Here is a tiny trained network, its code and every weight. The questions are about switching its units off for an input and a target symbol, where a switched-off unit gives its printed mean instead of its output.

import numpy as np


def w(rows, s, z=0):
    codes = np.array(rows[::2]) - 128.0
    scale = np.full(codes.shape[1], s)
    scale[-1] = z or s
    return codes * scale


def norm(h):
    return h / np.sqrt((h * h).mean(-1, keepdims=True) + 1e-5)


def f(y):
    return np.maximum(y, 0)


def softmax(a):
    e = np.exp(a - a.max(-1, keepdims=True))
    return e / e.sum(-1, keepdims=True)


def log_softmax(a):
    a = a - a.max(-1, keepdims=True)
    return a - np.log(np.exp(a).sum(-1, keepdims=True))


def net(x, mask):
    ids = ['ΞΦΨαβγδεζημπστω'.index(c) for c in x.split()]
    T = len(ids)
    res = E[ids] + P[:T]
    q, k, v = (norm(res) @ M[0].T for M in (Q, K, V))
    z = softmax(np.where(np.tri(T) > 0, q @ k.T / 3**0.5, -1e9)) @ v
    res = res + np.where(mask[0], z, O[0][:, -1]) @ O[0][:, :-1]
    y = f(norm(res) @ A[0][:, :-1].T + A[0][:, -1])
    res = res + np.where(mask[1:13], y, B[0][:, -1]) @ B[0][:, :-1]
    return log_softmax(norm(res)[-1] @ U[:, :-1].T + U[:, -1])


Q, K, V, O, A, B = {}, {}, {}, {}, {}, {}
E = w([
[124,129,179,163,133,110,143,103,133,111,165,158],'Ξ',
[116,118,93,126,131,180,150,85,125,113,115,201],'Φ',
[113,112,160,162,141,148,157,100,123,87,159,202],'Ψ',
[160,145,140,208,156,91,154,135,110,81,190,130],'α',
[129,107,133,170,184,135,150,85,169,139,130,128],'β',
[139,102,146,171,198,93,232,148,122,92,137,131],'γ',
[144,176,120,73,169,154,195,95,86,90,141,198],'δ',
[73,132,179,198,108,63,133,126,119,184,116,113],'ε',
[97,80,163,164,162,210,188,160,63,118,82,104],'ζ',
[102,130,76,172,156,109,118,73,94,82,136,169],'η',
[163,152,90,138,92,140,214,202,178,135,138,107],'μ',
[159,250,175,96,163,84,93,170,88,157,46,141],'π',
[137,120,136,99,80,121,209,59,70,139,100,57],'σ',
[37,132,76,44,117,140,99,239,130,126,100,159],'τ',
[196,60,120,49,208,132,71,213,107,40,141,63],'ω',
],0.013)
P = w([
[161,154,124,83,83,153,114,149,193,134,120,125],'0',
[178,165,71,202,131,160,148,142,55,192,142,186],'1',
[132,160,58,197,132,136,170,150,35,165,148,158],'2',
[98,155,76,198,131,117,202,142,45,145,137,161],'3',
[84,149,89,184,130,106,219,136,45,135,119,161],'4',
[72,145,101,160,141,79,232,138,46,121,126,168],'5',
[58,137,99,176,140,79,241,156,52,119,111,145],'6',
[44,127,109,170,149,71,255,156,38,121,100,165],'7',
],0.0089)
Q[0] = w([
[157,181,138,184,112,192,38,54,203,113,156,112],'h1',
[150,160,111,169,158,149,159,178,2,204,169,145],'h1',
[99,154,128,145,175,160,105,100,93,105,129,152],'h1',
],0.0066)
K[0] = w([
[126,112,43,219,179,144,140,148,3,179,137,164],'h1',
[135,139,155,24,62,120,107,170,203,123,102,30],'h1',
[126,148,124,127,78,64,113,152,176,126,97,70],'h1',
],0.0065)
V[0] = w([
[112,99,74,155,159,113,161,135,6,116,99,151],'h1',
[91,108,52,86,152,142,90,177,175,141,106,150],'h1',
[119,97,129,74,110,149,181,159,131,165,118,38],'h1',
],0.011)
O[0] = w([
[168,124,136,124,101,111,174,146,12,100,98,145,19],'h1',
[114,57,100,138,164,67,164,141,168,164,68,202,105],'h1',
[137,88,122,73,153,147,152,104,95,227,217,122,2],'h1',
],0.012,0.0064)
A[0] = w([
[132,120,85,189,190,70,99,192,206,156,93,167,15],'n1',
[92,135,150,143,176,179,98,106,126,157,199,125,100],'n2',
[66,211,146,174,96,124,192,66,182,131,126,159,174],'n3',
[96,191,127,158,106,141,124,152,89,39,90,74,103],'n4',
[77,126,78,117,201,153,73,114,228,178,146,118,40],'n5',
[197,30,76,101,142,48,163,146,139,213,69,191,100],'n6',
[152,87,138,161,67,106,71,116,190,61,23,134,79],'n7',
[185,49,119,117,46,71,180,167,93,96,50,178,148],'n8',
[194,163,174,178,66,186,122,76,79,84,162,82,121],'n9',
[254,29,131,151,83,83,139,124,72,209,124,213,86],'n10',
[117,148,139,51,132,159,146,120,34,141,217,106,1],'n11',
[85,169,110,182,75,108,176,141,56,141,127,157,65],'n12',
],0.0078,0.0051)
B[0] = w([
[160,139,184,49,168,188,166,58,127,76,169,110,183],'n1',
[126,144,116,158,141,58,160,150,74,134,106,102,185],'n2',
[123,118,115,86,195,172,196,157,47,139,194,162,254],'n3',
[130,34,77,110,137,52,188,89,109,178,153,90,226],'n4',
[193,117,168,147,63,57,164,168,33,90,59,132,195],'n5',
[51,177,172,131,45,165,39,180,99,99,160,108,170],'n6',
[110,81,132,165,120,120,99,123,4,213,194,189,216],'n7',
[203,102,149,149,62,157,92,69,176,158,181,131,214],'n8',
[57,146,182,62,87,142,195,104,185,163,38,168,173],'n9',
[102,93,125,50,164,77,105,149,199,1,106,47,162],'n10',
[110,65,179,222,202,152,76,123,169,88,27,134,179],'n11',
[144,81,62,109,111,201,126,220,155,154,158,117,195],'n12',
],0.0079,0.01)
U = w([
[110,110,125,111,101,111,64,105,219,142,106,149,200],'Ξ',
[200,100,114,151,33,137,115,104,124,107,77,150,204],'Φ',
[110,136,197,147,102,211,87,133,101,110,185,209,2],'Ψ',
[106,175,123,171,91,143,112,122,161,73,145,84,142],'α',
[205,90,141,134,157,154,93,15,156,187,157,97,146],'β',
[172,111,169,151,184,91,186,93,199,110,89,133,87],'γ',
[181,177,135,55,165,168,153,120,88,63,109,156,89],'δ',
[114,143,138,146,105,85,120,166,127,239,169,137,88],'ε',
[109,90,145,167,168,204,132,185,132,128,40,104,83],'ζ',
[81,99,72,196,172,95,111,77,95,101,140,161,178],'η',
[190,118,22,90,142,193,146,187,179,162,204,119,153],'μ',
[169,206,150,99,137,105,124,189,28,144,105,107,114],'π',
[102,122,106,51,65,154,168,8,117,145,119,53,133],'σ',
[70,135,97,79,106,123,76,254,113,91,137,150,98],'τ',
[159,73,133,69,152,133,70,145,85,53,148,41,112],'ω',
],0.0068,0.0053)

Each question gives the input, a string of symbols that net reads in full, and the target symbol t.
The units are the heads (3 rows each of Q, K, V and O) and the neurons (one row each of A and B). Each row of codes is followed by its name. A weight is (code - 128) times the scale printed after its matrix; where a second scale follows, it is the last column's (O, A, B and U).
mask holds one flag per unit, heads first, then neurons. A switched-off unit (its flag False) gives its mean, the last column of its rows in O or B, instead of its output. The means were averaged over made-up inputs and are rounded, as every weight is.
A unit's drop is (log p(t) with every unit on - log p(t) with that unit switched off) / (log p(t) with every unit on - log p(t) with every unit switched off).
The circuit of an input: a set's keep is (log p(t) with only the set's units on - log p(t) with every unit switched off) / (log p(t) with every unit on - log p(t) with every unit switched off). Starting from the 12 units with the biggest drops (on a tie, the unit counted first), units are removed one at a time, each time the one whose removal leaves the highest keep (on an exact tie, the one counted first), for as long as the keep stays at least 0.8.
circuit, biggest first: the units of the circuit, biggest drop first
top k neurons: the k neurons with the biggest drops, biggest first
drop when u is switched off: that unit's drop, to one decimal
input α Ψ μ α η δ Ξ, target σ: circuit, biggest first : (h1; n9; n4)
input δ η σ, target μ: circuit, biggest first : (n12; n5)
input α Ψ ε η η, target σ: circuit, biggest first : (h1; n9; n4)
input μ Ψ σ γ Ξ, target ε: top 2 neurons : (n5; n6)
input η Ξ ε, target Φ: circuit, biggest first : (h1)
input β η Ψ, target γ: top 2 neurons : (n5; n7)
input β η β Ψ, target γ: circuit, biggest first : (h1; n5; n7)
input ω Ψ η μ, target τ: circuit, biggest first : (h1; n6; n10; n4)
input ζ Ξ μ Ξ γ η, target ω: circuit, biggest first : (h1; n10; n7; n11)
input Ψ Ψ Ψ π, target η: circuit, biggest first : (h1; n4; n7)
input η μ Ξ Ξ δ τ η Ξ, target Φ: circuit, biggest first : (h1; n8)
input Φ Ψ Ξ, target Ψ: circuit, biggest first : (h1; n6; n1; n4)
input Φ η Ξ Φ Ψ, target Ψ: top 3 neurons : (n6; n4; n1)
input ε ω Ψ, target π: top neuron : (n5)
input η δ Ξ μ Φ, target Φ: top 2 neurons : (n8; n3)
input Ξ η η Ψ μ, target α: top 2 neurons : (n5; n12)
input γ Ξ γ β, target ζ: top 2 neurons : (n11; n4)
input ω ζ ζ, target τ: top 3 neurons : (n6; n10; n4)
input σ ζ Ψ α, target β: top 2 neurons : (n11; n3)
input γ η η α, target ζ: top 2 neurons : (n11; n9)
input η η γ ε δ, target Φ: drop when h1 is switched off : 1.6
input Ξ δ ζ, target α: drop when h1 is switched off : 1.1
input ζ η Ψ β Ξ η γ γ, target ω: drop when n11 is switched off : 0.1
input η α Ψ Ξ η τ β, target Φ: drop when n2 is switched off : 0.0
input Ξ ζ Ψ Ψ Ψ δ η, target α: top neuron : (n5)
